Here is a tiny trained network, its code and every weight. The questions are about switching its units off for an input and a class, where a switched-off unit gives its printed mean instead of its output.

import numpy as np


def w(rows, s, z=0):
    codes = np.array(rows[::2]) - 128.0
    scale = np.full(codes.shape[1], s)
    scale[-1] = z or s
    return codes * scale


def norm(h):
    return h / np.sqrt((h * h).mean(-1, keepdims=True) + 1e-5)


def f(y):
    return y / 2 * (1 + np.tanh(0.7978845608 * (y + 0.044715 * y**3)))


def log_softmax(a):
    a = a - a.max(-1, keepdims=True)
    return a - np.log(np.exp(a).sum(-1, keepdims=True))


def net(x, mask):
    res = np.array(x, float).reshape(1, 3) / 4 @ E
    u = 0
    for l in range(3):
        y = f(norm(res) @ A[l][:, :-1].T + A[l][:, -1])
        res = res + np.where(mask[u : u + 11], y, B[l][:, -1]) @ B[l][:, :-1]
        u += 11
    return log_softmax(norm(res)[-1] @ U[:, :-1].T + U[:, -1])


A, B = {}, {}
E = w([
[225,149,174,91],'x0',
[100,69,163,162],'x1',
[194,116,2,190],'x2',
],0.0077)
A[0] = w([
[108,125,134,154,73],'L0N0',
[197,63,181,165,191],'L0N1',
[178,173,116,126,169],'L0N2',
[134,129,79,83,128],'L0N3',
[118,94,67,188,80],'L0N4',
[129,251,152,175,184],'L0N5',
[131,146,183,192,87],'L0N6',
[98,186,173,148,150],'L0N7',
[68,122,174,144,67],'L0N8',
[134,98,149,114,3],'L0N9',
[200,185,170,85,146],'L0N10',
],0.011,0.0029)
B[0] = w([
[135,101,122,113,126],'L0N0',
[199,33,114,152,218],'L0N1',
[70,99,220,168,184],'L0N2',
[99,104,179,141,153],'L0N3',
[129,157,73,254,255],'L0N4',
[131,155,223,86,175],'L0N5',
[62,24,136,127,131],'L0N6',
[54,189,190,156,171],'L0N7',
[145,67,172,61,184],'L0N8',
[119,106,131,136,107],'L0N9',
[225,170,146,223,228],'L0N10',
],0.0061,0.0043)
A[1] = w([
[20,141,172,168,51],'L1N0',
[129,173,112,116,89],'L1N1',
[202,155,133,133,65],'L1N2',
[67,184,96,218,166],'L1N3',
[107,121,72,104,203],'L1N4',
[173,37,35,141,7],'L1N5',
[80,208,151,109,99],'L1N6',
[55,183,125,88,10],'L1N7',
[119,125,147,111,2],'L1N8',
[114,53,132,216,192],'L1N9',
[64,1,168,128,165],'L1N10',
],0.0078,0.0023)
B[1] = w([
[20,109,174,77,175],'L1N0',
[86,220,202,53,118],'L1N1',
[162,102,177,181,147],'L1N2',
[135,245,97,167,238],'L1N3',
[23,106,147,211,149],'L1N4',
[254,129,50,133,195],'L1N5',
[248,217,99,76,154],'L1N6',
[151,27,144,29,135],'L1N7',
[82,140,224,126,105],'L1N8',
[68,152,5,49,254],'L1N9',
[48,41,53,84,208],'L1N10',
],0.0049,0.0044)
A[2] = w([
[93,185,170,31,149],'L2N0',
[49,140,17,152,7],'L2N1',
[2,65,155,35,23],'L2N2',
[59,199,223,52,90],'L2N3',
[51,5,216,103,53],'L2N4',
[193,195,136,92,146],'L2N5',
[33,215,166,73,200],'L2N6',
[187,166,65,16,152],'L2N7',
[201,251,87,120,71],'L2N8',
[236,208,88,83,98],'L2N9',
[73,146,44,172,161],'L2N10',
],0.0063,0.0021)
B[2] = w([
[147,147,86,84,185],'L2N0',
[122,238,104,127,225],'L2N1',
[118,96,183,190,216],'L2N2',
[206,183,142,59,219],'L2N3',
[93,56,172,230,200],'L2N4',
[205,105,152,173,166],'L2N5',
[216,93,159,2,222],'L2N6',
[181,55,167,186,133],'L2N7',
[153,133,229,142,201],'L2N8',
[143,65,243,139,181],'L2N9',
[100,211,144,147,252],'L2N10',
],0.006,0.0031)
U = w([
[73,20,208,150,253],'0',
[106,160,67,228,253],'1',
[158,10,87,173,3],'2',
[78,94,112,153,3],'3',
[156,156,104,127,3],'4',
[14,168,76,93,4],'5',
[166,148,176,76,223],'6',
[191,87,217,193,245],'7',
],0.012,0.003)

Each question gives the input, the list of numbers given to net, and the class t.
The units are the neurons (one row each of A and B). Each row of codes is followed by its name. A weight is (code - 128) times the scale printed after its matrix; where a second scale follows, it is the last column's (A, B and U).
mask holds one flag per neuron, layer by layer. A switched-off neuron (its flag False) gives its mean, the last column of its row in B, instead of its output. The means were averaged over made-up inputs and are rounded, as every weight is.
A unit's drop is (log p(t) with every unit on - log p(t) with that unit switched off) / (log p(t) with every unit on - log p(t) with every unit switched off).
The circuit of an input: a set's keep is (log p(t) with only the set's units on - log p(t) with every unit switched off) / (log p(t) with every unit on - log p(t) with every unit switched off). Starting from the 12 units with the biggest drops (on a tie, the unit counted first), units are removed one at a time, each time the one whose removal leaves the highest keep (on an exact tie, the one counted first), for as long as the keep stays at least 0.8.
units of the circuit, in order: the units of the circuit, biggest drop first
unit that matters most: the unit with the biggest drop
top k neurons: the k neurons with the biggest drops, biggest first
top k neurons in layer l: the k neurons of layer l with the biggest drops, biggest first
drop when u is switched off: that unit's drop, to one decimal
input [0,-4,1], class 7: unit that matters most : L0N10
input [5,6,-3], class 0: units of the circuit, in order : L0N6, L1N10
input [-3,5,-1], class 5: top 2 neurons : L1N9, L1N10
input [-8,-2,-3], class 0: top 2 neurons : L0N8, L0N4
input [-6,-2,0], class 5: top 2 neurons in layer 1 : L1N0, L1N5
input [0,6,1], class 2: top 2 neurons in layer 0 : L0N1, L0N7
input [3,-5,6], class 7: top 2 neurons in layer 2 : L2N9, L2N8
input [-7,-5,-3], class 6: top 2 neurons in layer 2 : L2N6, L2N3
input [-7,5,-2], class 5: top 3 neurons in layer 1 : L1N9, L1N10, L1N2
input [-5,3,1], class 5: top 2 neurons in layer 0 : L0N10, L0N1
input [-3,-7,-3], class 6: drop when L1N5 is switched off : 0.0
input [2,-6,0], class 7: drop when L0N10 is switched off : 0.4
input [6,8,5], class 2: drop when L0N1 is switched off : 0.2
input [7,-8,-1], class 7: top neuron : L0N10
input [-6,0,-1], class 5: top 2 neurons in layer 1 : L1N3, L1N0
